Here is a tiny trained network, its code and every weight. The questions are about switching its units off for an input and a class, where a switched-off unit gives its printed mean instead of its output.

import numpy as np


def w(rows, s, z=0):
    codes = np.array(rows[::2]) - 128.0
    scale = np.full(codes.shape[1], s)
    scale[-1] = z or s
    return codes * scale


def f(y):
    return np.maximum(y, 0)


def log_softmax(a):
    a = a - a.max(-1, keepdims=True)
    return a - np.log(np.exp(a).sum(-1, keepdims=True))


def net(x, mask):
    res = np.array(x, float).reshape(1, 8) / 4 @ E
    y = f(res @ A[0][:, :-1].T + A[0][:, -1])
    res = res + np.where(mask, y, B[0][:, -1]) @ B[0][:, :-1]
    return log_softmax(res[-1] @ U[:, :-1].T + U[:, -1])


A, B = {}, {}
E = w([
[127,129,145,126,134,125,134,118],'x0',
[151,230,197,121,48,110,3,111],'x1',
[48,193,140,101,70,81,225,141],'x2',
[132,125,128,128,124,131,134,122],'x3',
[142,112,244,204,88,177,158,224],'x4',
[128,129,134,119,124,132,126,126],'x5',
[178,135,162,71,177,52,129,211],'x6',
[133,136,128,119,135,143,129,128],'x7',
],0.0077)
A[0] = w([
[150,88,209,216,89,189,172,229,64],'N1',
[77,132,89,211,97,229,126,33,143],'N2',
[68,199,139,104,76,84,189,141,88],'N3',
[104,21,74,138,207,155,255,148,4],'N4',
[146,124,59,80,153,114,137,83,16],'N5',
[188,67,117,147,169,173,41,136,2],'N6',
[178,154,132,81,212,83,131,186,149],'N7',
[51,176,133,93,81,88,197,150,23],'N8',
],0.0075,0.004)
B[0] = w([
[65,193,33,58,209,18,125,12,234],'N1',
[159,71,205,80,72,41,205,181,247],'N2',
[206,95,126,205,177,196,135,105,202],'N3',
[178,247,219,110,40,176,2,141,255],'N4',
[64,180,87,100,169,57,114,83,175],'N5',
[197,129,108,200,188,167,212,83,195],'N6',
[136,58,179,112,62,84,187,153,210],'N7',
[207,99,109,220,187,193,144,98,190],'N8',
],0.007,0.0078)
U = w([
[124,113,128,120,132,129,127,134,254],'0',
[161,254,182,123,45,178,5,138,57],'1',
[50,174,62,83,211,49,138,29,18],'2',
[214,68,108,235,199,211,177,99,47],'3',
[104,80,99,122,107,142,120,158,237],'4',
[150,20,178,86,56,66,202,176,40],'5',
[83,97,111,121,126,164,116,164,218],'6',
],0.0083,0.0085)

Each question gives the input, the list of numbers given to net, and the class t.
The units are the neurons (one row each of A and B). Each row of codes is followed by its name. A weight is (code - 128) times the scale printed after its matrix; where a second scale follows, it is the last column's (A, B and U).
mask holds one flag per neuron, in row order. A switched-off neuron (its flag False) gives its mean, the last column of its row in B, instead of its output. The means were averaged over made-up inputs and are rounded, as every weight is.
A unit's drop is (log p(t) with every unit on - log p(t) with that unit switched off) / (log p(t) with every unit on - log p(t) with every unit switched off).
The circuit of an input: a set's keep is (log p(t) with only the set's units on - log p(t) with every unit switched off) / (log p(t) with every unit on - log p(t) with every unit switched off). Starting from all 8 units, units are removed one at a time, each time the one whose removal leaves the highest keep (on an exact tie, the one counted first), for as long as the keep stays at least 0.8.
units of the circuit, in order: the units of the circuit, biggest drop first
most important unit: the unit with the biggest drop
top k neurons: the k neurons with the biggest drops, biggest first
drop of u: that unit's drop, to one decimal
input [5,-6,-7,2,8,3,2,-1], class 2: most important unit : N1
input [3,7,-8,-3,-7,-4,5,-6], class 3: top 3 neurons : [N6 N4 N1]
input [6,4,-8,-6,7,7,1,6], class 3: top 2 neurons : [N6 N4]
input [-6,-7,8,7,-1,6,7,4], class 3: top 3 neurons : [N8 N3 N2]
input [6,5,6,3,1,5,-2,1], class 3: units of the circuit, in order : [N4 N3 N8]
input [4,6,-3,-8,-1,-6,-5,8], class 0: top 2 neurons : [N4 N2]
input [1,-6,-1,-2,3,0,3,3], class 1: top 2 neurons : [N4 N2]
input [0,7,-3,8,-7,-3,7,0], class 0: units of the circuit, in order : [N4 N1]
input [8,-8,5,-7,-8,8,2,0], class 1: top 2 neurons : [N4 N1]
input [-8,-5,-4,-7,-7,1,8,4], class 5: top 2 neurons : [N7 N1]
input [8,5,8,-3,3,8,-7,3], class 3: top 2 neurons : [N3 N8]
input [-1,5,8,6,2,7,7,8], class 3: units of the circuit, in order : [N3 N8]
input [-2,1,4,2,-4,-4,-7,5], class 5: top 3 neurons : [N2 N1 N4]
input [-7,-1,-8,3,-2,-4,7,-8], class 3: top 2 neurons : [N6 N2]
input [-3,-2,-6,-8,8,-7,-8,8], class 0: units of the circuit, in order : [N1 N2]
input [-1,3,-7,6,1,-3,5,5], class 3: top 2 neurons : [N6 N4]
input [4,0,-3,1,4,4,-5,-3], class 5: top 2 neurons : [N2 N4]
input [-3,-7,7,-8,-6,-8,-3,4], class 0: units of the circuit, in order : [N4]
input [6,4,0,-5,-6,-5,-7,-3], class 5: top 2 neurons : [N2 N1]
input [5,-2,-1,-3,-2,-2,6,1], class 5: units of the circuit, in order : [N7]
input [7,-7,-4,-4,-4,6,6,1], class 1: drop of N3 : 0.0
input [-3,4,-8,0,1,-6,-6,-6], class 3: drop of N6 : 1.0
input [-7,-8,-4,-7,4,7,-3,5], class 1: drop of N4 : 0.9
